Below are the code and all the weights of a small trained network. Each question names an input and a target symbol and asks about switching units off, where a switched-off unit gives its printed mean instead of its output.

import numpy as np


def w(rows, s, z=0):
    codes = np.array(rows[::2]) - 128.0
    scale = np.full(codes.shape[1], s)
    scale[-1] = z or s
    return codes * scale


def norm(h):
    return h / np.sqrt((h * h).mean(-1, keepdims=True) + 1e-5)


def f(y):
    return y / 2 * (1 + np.tanh(0.7978845608 * (y + 0.044715 * y**3)))


def softmax(a):
    e = np.exp(a - a.max(-1, keepdims=True))
    return e / e.sum(-1, keepdims=True)


def log_softmax(a):
    a = a - a.max(-1, keepdims=True)
    return a - np.log(np.exp(a).sum(-1, keepdims=True))


def net(x, mask):
    ids = ['αβγεζηθμξπτφψω'.index(c) for c in x.split()]
    T = len(ids)
    res = E[ids] + P[:T]
    u = 0
    for l in range(2):
        r = norm(res)
        for j in range(3):
            rows = slice(4 * j, 4 * j + 4)
            q, k, v = (r @ M[l][rows].T for M in (Q, K, V))
            z = softmax(np.where(np.tri(T) > 0, q @ k.T / 4**0.5, -1e9)) @ v
            o = O[l][rows]
            res = res + np.where(mask[u + j], z, o[:, -1]) @ o[:, :-1]
        u += 3
        y = f(norm(res) @ A[l][:, :-1].T + A[l][:, -1])
        res = res + np.where(mask[u : u + 8], y, B[l][:, -1]) @ B[l][:, :-1]
        u += 8
    return log_softmax(norm(res)[-1] @ U[:, :-1].T + U[:, -1])


Q, K, V, O, A, B = {}, {}, {}, {}, {}, {}
E = w([
[124,156,166,136,40],'α',
[150,172,123,224,41],'β',
[185,143,148,223,134],'γ',
[97,156,120,162,121],'ε',
[164,122,159,196,112],'ζ',
[117,156,106,250,41],'η',
[158,129,190,140,191],'θ',
[120,168,133,172,177],'μ',
[149,168,164,132,108],'ξ',
[118,124,84,103,4],'π',
[91,69,137,146,97],'τ',
[204,142,78,110,127],'φ',
[115,84,30,153,130],'ψ',
[222,33,202,152,49],'ω',
],0.017)
P = w([
[166,158,153,255,89],'0',
[166,149,157,222,109],'1',
[161,148,156,197,114],'2',
[156,146,161,173,119],'3',
[146,151,159,150,129],'4',
[136,154,168,128,144],'5',
[117,162,173,97,152],'6',
[114,172,183,87,160],'7',
[101,207,168,103,152],'8',
],0.0091)
Q[0] = w([
[102,79,201,127,88],'0.h1',
[122,90,61,75,123],'0.h1',
[74,14,122,124,138],'0.h1',
[193,244,138,149,111],'0.h1',
[122,170,188,175,89],'0.h2',
[66,249,147,123,101],'0.h2',
[136,156,35,96,168],'0.h2',
[123,140,96,93,161],'0.h2',
[69,155,134,160,86],'0.h3',
[92,12,80,97,132],'0.h3',
[176,247,138,171,123],'0.h3',
[148,176,174,120,237],'0.h3',
],0.011)
K[0] = w([
[155,82,161,116,138],'0.h1',
[88,64,135,194,106],'0.h1',
[191,95,181,223,118],'0.h1',
[88,159,87,40,177],'0.h1',
[150,64,139,45,157],'0.h2',
[75,129,103,32,161],'0.h2',
[120,227,159,201,108],'0.h2',
[110,178,120,166,86],'0.h2',
[113,159,162,81,108],'0.h3',
[29,39,80,104,135],'0.h3',
[220,245,160,128,135],'0.h3',
[168,100,186,111,219],'0.h3',
],0.011)
V[0] = w([
[193,136,129,80,143],'0.h1',
[124,204,201,175,83],'0.h1',
[152,57,167,198,151],'0.h1',
[117,96,92,111,58],'0.h1',
[38,3,104,58,162],'0.h2',
[103,64,176,229,115],'0.h2',
[116,105,183,95,91],'0.h2',
[145,157,144,104,194],'0.h2',
[147,161,180,102,162],'0.h3',
[86,124,80,151,103],'0.h3',
[150,118,159,105,117],'0.h3',
[152,129,111,188,46],'0.h3',
],0.0068)
O[0] = w([
[178,173,152,39,113,125],'0.h1',
[60,202,226,117,65,226],'0.h1',
[106,145,189,91,223,159],'0.h1',
[139,88,91,140,125,112],'0.h1',
[99,2,191,182,180,3],'0.h2',
[74,177,179,110,155,204],'0.h2',
[80,108,115,98,193,124],'0.h2',
[170,131,143,145,196,95],'0.h2',
[127,183,173,76,115,137],'0.h3',
[123,23,128,141,152,116],'0.h3',
[113,215,135,116,169,132],'0.h3',
[92,81,142,189,129,211],'0.h3',
],0.0062,0.0082)
A[0] = w([
[150,117,105,136,91,82],'0.n1',
[199,133,198,167,160,122],'0.n2',
[104,122,1,116,188,226],'0.n3',
[86,101,74,99,78,91],'0.n4',
[121,175,140,138,109,3],'0.n5',
[130,88,18,68,181,243],'0.n6',
[46,195,155,166,213,199],'0.n7',
[165,180,153,114,113,53],'0.n8',
],0.0093,0.0033)
B[0] = w([
[107,109,121,144,131,124],'0.n1',
[102,198,131,139,183,173],'0.n2',
[170,94,155,181,249,135],'0.n3',
[99,103,149,86,151,125],'0.n4',
[104,153,110,144,107,164],'0.n5',
[49,154,168,173,193,131],'0.n6',
[80,166,104,91,78,255],'0.n7',
[148,199,105,149,106,188],'0.n8',
],0.011,0.0063)
Q[1] = w([
[204,78,57,137,180],'1.h1',
[128,193,101,128,63],'1.h1',
[119,221,177,121,185],'1.h1',
[212,80,35,104,88],'1.h1',
[204,58,101,177,202],'1.h2',
[140,196,160,133,87],'1.h2',
[120,205,107,150,125],'1.h2',
[190,138,128,207,195],'1.h2',
[118,202,19,41,1],'1.h3',
[150,77,88,148,81],'1.h3',
[67,179,180,209,156],'1.h3',
[9,185,168,185,87],'1.h3',
],0.0099)
K[1] = w([
[100,179,106,205,145],'1.h1',
[106,145,116,7,110],'1.h1',
[176,140,169,21,122],'1.h1',
[113,158,21,183,147],'1.h1',
[82,128,112,196,101],'1.h2',
[125,97,146,64,135],'1.h2',
[114,84,167,78,115],'1.h2',
[120,158,119,171,54],'1.h2',
[161,148,204,56,142],'1.h3',
[116,171,141,177,91],'1.h3',
[37,62,39,71,229],'1.h3',
[116,193,83,79,194],'1.h3',
],0.012)
V[1] = w([
[209,222,239,171,121],'1.h1',
[52,175,101,207,93],'1.h1',
[203,104,254,119,75],'1.h1',
[125,122,189,184,194],'1.h1',
[65,92,226,100,79],'1.h2',
[104,135,145,65,93],'1.h2',
[70,128,2,100,146],'1.h2',
[180,124,209,149,80],'1.h2',
[166,83,179,144,90],'1.h3',
[176,172,84,111,60],'1.h3',
[69,96,10,41,173],'1.h3',
[148,110,161,101,69],'1.h3',
],0.0079)
O[1] = w([
[158,127,135,239,154,254],'1.h1',
[91,103,26,99,181,222],'1.h1',
[227,48,215,254,136,168],'1.h1',
[78,141,161,185,194,109],'1.h1',
[128,68,181,181,77,160],'1.h2',
[110,97,168,101,91,150],'1.h2',
[53,185,68,10,75,81],'1.h2',
[215,69,160,163,95,173],'1.h2',
[173,151,222,103,80,93],'1.h3',
[134,157,107,52,98,168],'1.h3',
[66,231,72,193,178,54],'1.h3',
[165,176,181,85,109,117],'1.h3',
],0.0069,0.009)
A[1] = w([
[121,195,130,52,192,254],'1.n1',
[203,142,142,199,137,118],'1.n2',
[236,103,169,118,112,108],'1.n3',
[74,1,144,113,136,133],'1.n4',
[78,172,198,171,121,100],'1.n5',
[150,84,35,132,36,149],'1.n6',
[111,108,81,53,101,74],'1.n7',
[94,168,108,206,83,90],'1.n8',
],0.0094,0.0066)
B[1] = w([
[151,1,85,57,162,234],'1.n1',
[121,126,66,106,240,239],'1.n2',
[238,131,96,171,173,174],'1.n3',
[120,189,203,46,184,164],'1.n4',
[36,88,197,114,174,230],'1.n5',
[160,59,105,28,201,204],'1.n6',
[209,146,137,106,199,118],'1.n7',
[129,75,120,168,208,254],'1.n8',
],0.008,0.0048)
U = w([
[142,106,164,174,74,73],'α',
[135,110,84,215,70,141],'β',
[129,180,123,180,166,49],'γ',
[75,125,70,148,104,124],'ε',
[121,155,141,176,151,102],'ζ',
[99,86,73,203,74,105],'η',
[129,205,189,107,231,4],'θ',
[64,215,72,134,156,60],'μ',
[135,254,173,151,101,115],'ξ',
[149,50,115,98,103,203],'π',
[54,81,205,110,131,178],'τ',
[196,138,74,107,195,240],'φ',
[77,79,68,160,253,184],'ψ',
[212,69,237,184,184,97],'ω',
],0.0096,0.0033)

Each question gives the input, a string of symbols that net reads in full, and the target symbol t.
The units are the heads (4 rows each of Q, K, V and O) and the neurons (one row each of A and B). Each row of codes is followed by its name. A weight is (code - 128) times the scale printed after its matrix; where a second scale follows, it is the last column's (O, A, B and U).
mask holds one flag per unit, layer by layer, with each layer's heads first. A switched-off unit (its flag False) gives its mean, the last column of its rows in O or B, instead of its output. The means were averaged over made-up inputs and are rounded, as every weight is.
A unit's drop is (log p(t) with every unit on - log p(t) with that unit switched off) / (log p(t) with every unit on - log p(t) with every unit switched off).
The circuit of an input: a set's keep is (log p(t) with only the set's units on - log p(t) with every unit switched off) / (log p(t) with every unit on - log p(t) with every unit switched off). Starting from the 12 units with the biggest drops (on a tie, the unit counted first), units are removed one at a time, each time the one whose removal leaves the highest keep (on an exact tie, the one counted first), for as long as the keep stays at least 0.8.
circuit, biggest first: the units of the circuit, biggest drop first
k most important neurons: the k neurons with the biggest drops, biggest first
heads that matter: for each layer, one digit per head in row order, 1 if its drop is at least 0.15 and else 0, layers parted by /
input β ψ α ω τ τ ζ τ π, target τ: circuit, biggest first => [0.h2]
input φ θ ξ β ξ η ψ η, target ψ: heads that matter => 100 / 000
input γ τ ε, target τ: circuit, biggest first => [0.h2, 1.n5]
input γ ψ π τ ψ η ψ θ, target ψ: heads that matter => 110 / 001
input φ α ε τ μ α, target τ: heads that matter => 010 / 000
input τ τ ε ξ τ μ π, target τ: circuit, biggest first => [0.h2, 0.n4]
input ξ η μ φ ω β β φ θ, target φ: circuit, biggest first => [0.h1, 1.n1, 0.h3]
input ξ ξ α ζ, target ξ: heads that matter => 010 / 001
input β ξ τ π θ, target τ: circuit, biggest first => [0.h2, 0.n7, 1.h2, 1.n3]
input γ π β β, target π: circuit, biggest first => [1.n6, 1.h1, 1.h3, 0.h3]
input μ ψ ψ ψ τ γ, target ψ: circuit, biggest first => [0.h1, 1.h1]
input ψ ψ θ ε β α ψ ξ, target ψ: circuit, biggest first => [0.h2, 1.h3]
input μ β ζ ξ η β ξ β θ, target ξ: heads that matter => 101 / 000
input φ τ ω ζ η ω μ, target ω: circuit, biggest first => [1.h1]
input γ η φ ω μ θ τ ξ, target τ: circuit, biggest first => [0.h2, 0.n7]
input ξ θ η β ξ ξ, target ξ: circuit, biggest first => [0.h1, 1.n6]
input ψ ζ μ ψ ψ ξ β ω β, target ω: heads that matter => 000 / 110
input μ ω α ω ψ α, target ω: 2 most important neurons => [0.n7, 0.n6]
input μ ψ ε γ ξ ω τ, target ω: heads that matter => 010 / 110
input ω α ω α θ ω φ φ μ, target φ: heads that matter => 111 / 000
input φ α α β ε ψ τ γ, target ψ: heads that matter => 100 / 001
input ψ φ ε ξ ε ξ γ φ ξ, target φ: heads that matter => 110 / 000
input ξ γ β β π τ ζ ψ α, target ψ: heads that matter => 110 / 001
input τ π π β ζ ω π, target ω: heads that matter => 000 / 010
input π μ ξ φ ε ψ ω ξ, target ω: circuit, biggest first => [1.h2]
input ε ψ β β φ β β τ β, target τ: 2 most important neurons => [0.n7, 0.n8]
input θ π ω η ζ ξ μ ξ ε, target ξ: most important neuron => [1.n2]
input ξ ζ ξ τ ξ, target τ: 2 most important neurons => [1.n5, 0.n7]
input φ α φ μ β, target φ: 2 most important neurons => [1.n6, 0.n7]
